Here is a tiny trained network, its code and every weight. The questions are about switching its units off for an input and a target symbol, where a switched-off unit gives its printed mean instead of its output.

import numpy as np


def w(rows, s, z=0):
    codes = np.array(rows[::2]) - 128.0
    scale = np.full(codes.shape[1], s)
    scale[-1] = z or s
    return codes * scale


def f(y):
    return y / 2 * (1 + np.tanh(0.7978845608 * (y + 0.044715 * y**3)))


def softmax(a):
    e = np.exp(a - a.max(-1, keepdims=True))
    return e / e.sum(-1, keepdims=True)


def log_softmax(a):
    a = a - a.max(-1, keepdims=True)
    return a - np.log(np.exp(a).sum(-1, keepdims=True))


def net(x, mask):
    ids = ['ΘΛΠΩδζηξσφ'.index(c) for c in x.split()]
    T = len(ids)
    res = E[ids] + P[:T]
    u = 0
    for l in range(2):
        q, k, v = (res @ M[l].T for M in (Q, K, V))
        z = softmax(np.where(np.tri(T) > 0, q @ k.T / 2**0.5, -1e9)) @ v
        res = res + np.where(mask[u], z, O[l][:, -1]) @ O[l][:, :-1]
        u += 1
        y = f(res @ A[l][:, :-1].T + A[l][:, -1])
        res = res + np.where(mask[u : u + 12], y, B[l][:, -1]) @ B[l][:, :-1]
        u += 12
    return log_softmax(res[-1] @ U[:, :-1].T + U[:, -1])


Q, K, V, O, A, B = {}, {}, {}, {}, {}, {}
E = w([
[115,131,178,161,164],'Θ',
[99,90,225,101,206],'Λ',
[127,136,174,118,96],'Π',
[136,141,176,172,106],'Ω',
[134,108,113,176,249],'δ',
[152,105,87,194,215],'ζ',
[115,45,231,169,129],'η',
[136,108,177,192,91],'ξ',
[177,138,111,119,150],'σ',
[162,73,64,190,246],'φ',
],0.018)
P = w([
[164,233,105,75,54],'0',
[70,143,104,213,111],'1',
[58,84,106,74,158],'2',
[110,156,98,77,176],'3',
[154,157,104,96,160],'4',
[176,139,121,102,157],'5',
[192,120,137,77,174],'6',
[204,139,137,65,200],'7',
[223,146,149,65,206],'8',
[248,134,144,97,186],'9',
],0.012)
Q[0] = w([
[99,206,98,124,173],'L0H1',
[3,106,53,51,84],'L0H1',
],0.0069)
K[0] = w([
[97,130,121,84,143],'L0H1',
[1,121,75,154,91],'L0H1',
],0.0086)
V[0] = w([
[79,94,166,11,153],'L0H1',
[31,39,196,188,109],'L0H1',
],0.012)
O[0] = w([
[152,2,92,254,33,141],'L0H1',
[202,195,135,209,139,2],'L0H1',
],0.0084,0.0081)
A[0] = w([
[114,138,155,132,162,255],'L0N1',
[107,101,78,181,156,241],'L0N2',
[157,105,194,183,114,71],'L0N3',
[58,115,149,117,186,185],'L0N4',
[153,95,62,163,145,62],'L0N5',
[81,123,193,98,45,146],'L0N6',
[177,145,144,109,68,76],'L0N7',
[95,169,113,131,4,16],'L0N8',
[173,156,148,101,215,87],'L0N9',
[170,68,190,143,132,154],'L0N10',
[121,160,121,77,73,87],'L0N11',
[215,144,154,87,131,101],'L0N12',
],0.012,0.007)
B[0] = w([
[192,143,92,100,109,242],'L0N1',
[155,112,182,90,37,199],'L0N2',
[110,110,81,45,180,179],'L0N3',
[178,140,192,112,90,254],'L0N4',
[101,176,182,111,144,135],'L0N5',
[106,156,142,53,93,174],'L0N6',
[87,179,93,128,137,121],'L0N7',
[83,126,2,159,186,125],'L0N8',
[41,195,94,181,76,188],'L0N9',
[113,199,74,156,107,253],'L0N10',
[61,102,81,125,167,144],'L0N11',
[104,160,126,207,163,162],'L0N12',
],0.0083,0.0088)
Q[1] = w([
[217,254,22,59,43],'L1H1',
[40,79,188,244,158],'L1H1',
],0.0082)
K[1] = w([
[31,209,1,64,27],'L1H1',
[241,64,152,239,167],'L1H1',
],0.0071)
V[1] = w([
[153,53,254,92,167],'L1H1',
[178,148,125,192,181],'L1H1',
],0.0069)
O[1] = w([
[82,164,10,58,39,105],'L1H1',
[214,154,70,2,113,7],'L1H1',
],0.0069,0.018)
A[1] = w([
[157,122,170,172,163,101],'L1N1',
[43,111,103,154,90,149],'L1N2',
[95,71,94,154,100,95],'L1N3',
[103,176,142,151,61,70],'L1N4',
[82,41,59,106,200,118],'L1N5',
[76,214,135,79,189,169],'L1N6',
[185,56,63,85,166,168],'L1N7',
[254,186,84,55,102,219],'L1N8',
[79,86,119,7,102,93],'L1N9',
[134,197,75,60,108,127],'L1N10',
[91,99,29,73,88,2],'L1N11',
[111,127,92,115,102,153],'L1N12',
],0.0099,0.0081)
B[1] = w([
[91,152,25,70,115,199],'L1N1',
[207,143,169,134,128,254],'L1N2',
[132,146,163,122,145,154],'L1N3',
[147,143,94,80,180,153],'L1N4',
[2,155,187,109,171,149],'L1N5',
[201,100,129,195,130,182],'L1N6',
[143,96,54,107,171,131],'L1N7',
[24,99,98,70,63,170],'L1N8',
[170,105,111,177,97,167],'L1N9',
[40,203,161,97,125,131],'L1N10',
[200,195,171,89,124,137],'L1N11',
[127,103,125,159,143,127],'L1N12',
],0.008)
U = w([
[57,182,198,168,50,230],'Θ',
[225,2,100,197,82,250],'Λ',
[1,14,95,164,219,138],'Π',
[130,147,149,101,177,4],'Ω',
[11,172,68,54,88,163],'δ',
[187,165,158,71,242,93],'ζ',
[37,178,45,178,66,150],'η',
[90,195,128,129,193,41],'ξ',
[93,45,226,24,158,181],'σ',
[165,137,172,72,218,35],'φ',
],0.0061,0.0039)

Each question gives the input, a string of symbols that net reads in full, and the target symbol t.
The units are the heads (2 rows each of Q, K, V and O) and the neurons (one row each of A and B). Each row of codes is followed by its name. A weight is (code - 128) times the scale printed after its matrix; where a second scale follows, it is the last column's (O, A, B and U).
mask holds one flag per unit, layer by layer, with each layer's heads first. A switched-off unit (its flag False) gives its mean, the last column of its rows in O or B, instead of its output. The means were averaged over made-up inputs and are rounded, as every weight is.
A unit's drop is (log p(t) with every unit on - log p(t) with that unit switched off) / (log p(t) with every unit on - log p(t) with every unit switched off).
The circuit of an input: a set's keep is (log p(t) with only the set's units on - log p(t) with every unit switched off) / (log p(t) with every unit on - log p(t) with every unit switched off). Starting from the 12 units with the biggest drops (on a tie, the unit counted first), units are removed one at a time, each time the one whose removal leaves the highest keep (on an exact tie, the one counted first), for as long as the keep stays at least 0.8.
units of the circuit, in order: the units of the circuit, biggest drop first
top k neurons: the k neurons with the biggest drops, biggest first
k most important neurons of layer l: the k neurons of layer l with the biggest drops, biggest first
drop when u is switched off: that unit's drop, to one decimal
input ξ η δ σ σ σ φ, target σ: units of the circuit, in order -> [L0H1, L0N2]
input σ Λ Θ σ ξ Λ Π η η φ, target Θ: most important neuron of layer 0 -> [L0N2]
input σ Λ σ, target Λ: 3 most important neurons of layer 1 -> [L1N5, L1N2, L1N8]
input Ω Ω ζ, target Θ: units of the circuit, in order -> [L0H1, L0N9, L0N4]
input η η σ σ σ σ ξ, target σ: top 3 neurons -> [L0N3, L0N7, L0N4]
input ξ ζ σ δ σ Π, target σ: top 2 neurons -> [L0N10, L0N9]
input σ δ η σ η σ Λ, target Θ: units of the circuit, in order -> [L0N10, L0H1, L0N4]
input η σ σ σ σ σ η Θ σ ξ, target δ: 2 most important neurons of layer 0 -> [L0N10, L0N9]
input Θ η φ Λ δ, target Θ: units of the circuit, in order -> [L0N2, L0N9]
input η σ Λ Λ η ξ, target δ: top 2 neurons -> [L1N8, L0N9]
input Λ η σ σ ξ, target Λ: units of the circuit, in order -> [L0H1, L1H1]
input ζ ξ Λ η σ σ φ σ σ σ, target σ: top 3 neurons -> [L0N9, L0N10, L1N5]
input Π Ω Θ σ σ σ σ, target Π: 2 most important neurons of layer 0 -> [L0N6, L0N8]
input Λ σ σ σ η, target Λ: units of the circuit, in order -> [L0H1]
input ξ σ σ Λ Θ, target Λ: 2 most important neurons of layer 0 -> [L0N6, L0N9]
input σ σ Θ Λ η σ σ σ δ, target Θ: drop when L0N9 is switched off -> 0.4
input σ ξ Θ ξ η σ σ σ σ σ, target Π: drop when L0N2 is switched off -> 0.2
input σ σ η σ σ ζ Λ, target Θ: drop when L0N9 is switched off -> 0.1
input Λ σ η σ, target Λ: drop when L0N4 is switched off -> 0.2
input σ σ φ, target Θ: most important neuron of layer 0 -> [L0N9]
